Here is a tiny trained network, its code and every weight. The questions are about switching its units off for an input and a class, where a switched-off unit gives its printed mean instead of its output.

import numpy as np


def w(rows, s, z=0):
    codes = np.array(rows[::2]) - 128.0
    scale = np.full(codes.shape[1], s)
    scale[-1] = z or s
    return codes * scale


def f(y):
    return np.maximum(y, 0)


def log_softmax(a):
    a = a - a.max(-1, keepdims=True)
    return a - np.log(np.exp(a).sum(-1, keepdims=True))


def net(x, mask):
    res = np.array(x, float).reshape(1, 7) / 4 @ E
    y = f(res @ A[0][:, :-1].T + A[0][:, -1])
    res = res + np.where(mask, y, B[0][:, -1]) @ B[0][:, :-1]
    return log_softmax(res[-1] @ U[:, :-1].T + U[:, -1])


A, B = {}, {}
E = w([
[82,2,132],'x0',
[6,174,173],'x1',
[180,116,242],'x2',
[130,129,128],'x3',
[128,124,128],'x4',
[128,124,126],'x5',
[129,126,128],'x6',
],0.0063)
A[0] = w([
[163,211,114,196],'N1',
[54,149,163,1],'N2',
[90,138,44,59],'N3',
[146,123,194,10],'N4',
[103,139,8,87],'N5',
[100,147,35,121],'N6',
[153,132,224,128],'N7',
[200,95,100,99],'N8',
[207,88,71,104],'N9',
[150,210,123,204],'N10',
[125,2,131,188],'N11',
[35,151,151,38],'N12',
[100,49,159,188],'N13',
[194,99,78,90],'N14',
[150,125,194,30],'N15',
[89,51,143,167],'N16',
[195,97,85,51],'N17',
[150,125,215,40],'N18',
[185,228,173,161],'N19',
[200,111,89,117],'N20',
[85,152,48,116],'N21',
[90,136,56,85],'N22',
[200,97,91,37],'N23',
],0.0079,0.0028)
B[0] = w([
[121,112,45,242],'N1',
[71,210,255,163],'N2',
[222,47,202,200],'N3',
[239,23,178,149],'N4',
[210,45,209,243],'N5',
[215,43,210,232],'N6',
[206,36,117,204],'N7',
[74,206,179,196],'N8',
[69,212,206,218],'N9',
[131,116,33,240],'N10',
[97,145,31,254],'N11',
[84,194,222,188],'N12',
[106,168,41,221],'N13',
[77,226,206,197],'N14',
[212,38,152,155],'N15',
[111,158,38,215],'N16',
[54,198,205,183],'N17',
[226,44,146,171],'N18',
[98,117,17,244],'N19',
[54,199,184,204],'N20',
[203,67,181,224],'N21',
[196,47,218,198],'N22',
[62,203,197,180],'N23',
],0.0053,0.0038)
U = w([
[220,25,212,47],'0',
[62,198,227,49],'1',
[128,113,106,252],'2',
[116,117,8,67],'3',
[129,110,124,191],'4',
],0.012,0.0037)

Each question gives the input, the list of numbers given to net, and the class t.
The units are the neurons (one row each of A and B). Each row of codes is followed by its name. A weight is (code - 128) times the scale printed after its matrix; where a second scale follows, it is the last column's (A, B and U).
mask holds one flag per neuron, in row order. A switched-off neuron (its flag False) gives its mean, the last column of its row in B, instead of its output. The means were averaged over made-up inputs and are rounded, as every weight is.
A unit's drop is (log p(t) with every unit on - log p(t) with that unit switched off) / (log p(t) with every unit on - log p(t) with every unit switched off).
The circuit of an input: a set's keep is (log p(t) with only the set's units on - log p(t) with every unit switched off) / (log p(t) with every unit on - log p(t) with every unit switched off). Starting from the 12 units with the biggest drops (on a tie, the unit counted first), units are removed one at a time, each time the one whose removal leaves the highest keep (on an exact tie, the one counted first), for as long as the keep stays at least 0.8.
units of the circuit, in order: the units of the circuit, biggest drop first
most important unit: the unit with the biggest drop
k most important neurons: the k neurons with the biggest drops, biggest first
drop of u: that unit's drop, to one decimal
input [-7,5,6,6,1,-1,-7], class 3: units of the circuit, in order : N19, N10, N1
input [6,-5,1,2,-1,5,5], class 3: most important unit : N11
input [-4,7,8,-5,4,7,6], class 0: units of the circuit, in order : N7, N18
input [7,-1,5,-6,-6,5,3], class 3: units of the circuit, in order : N11, N13, N16
input [0,5,8,1,-6,-3,3], class 0: units of the circuit, in order : N7, N18
input [5,-8,-8,-5,2,4,8], class 0: 4 most important neurons : N5, N6, N3, N22
input [-4,-6,-7,-4,4,-7,-3], class 0: units of the circuit, in order : N5, N6
input [3,-7,-7,-3,4,-4,-6], class 0: 3 most important neurons : N5, N6, N3
input [-6,3,8,0,-7,-3,-2], class 0: 2 most important neurons : N7, N18
input [4,0,-6,-5,4,-3,-5], class 0: drop of N5 : 0.2
input [8,4,7,0,4,8,-4], class 3: drop of N16 : 0.3
input [-5,-6,-5,-2,0,2,4], class 1: drop of N9 : 0.2
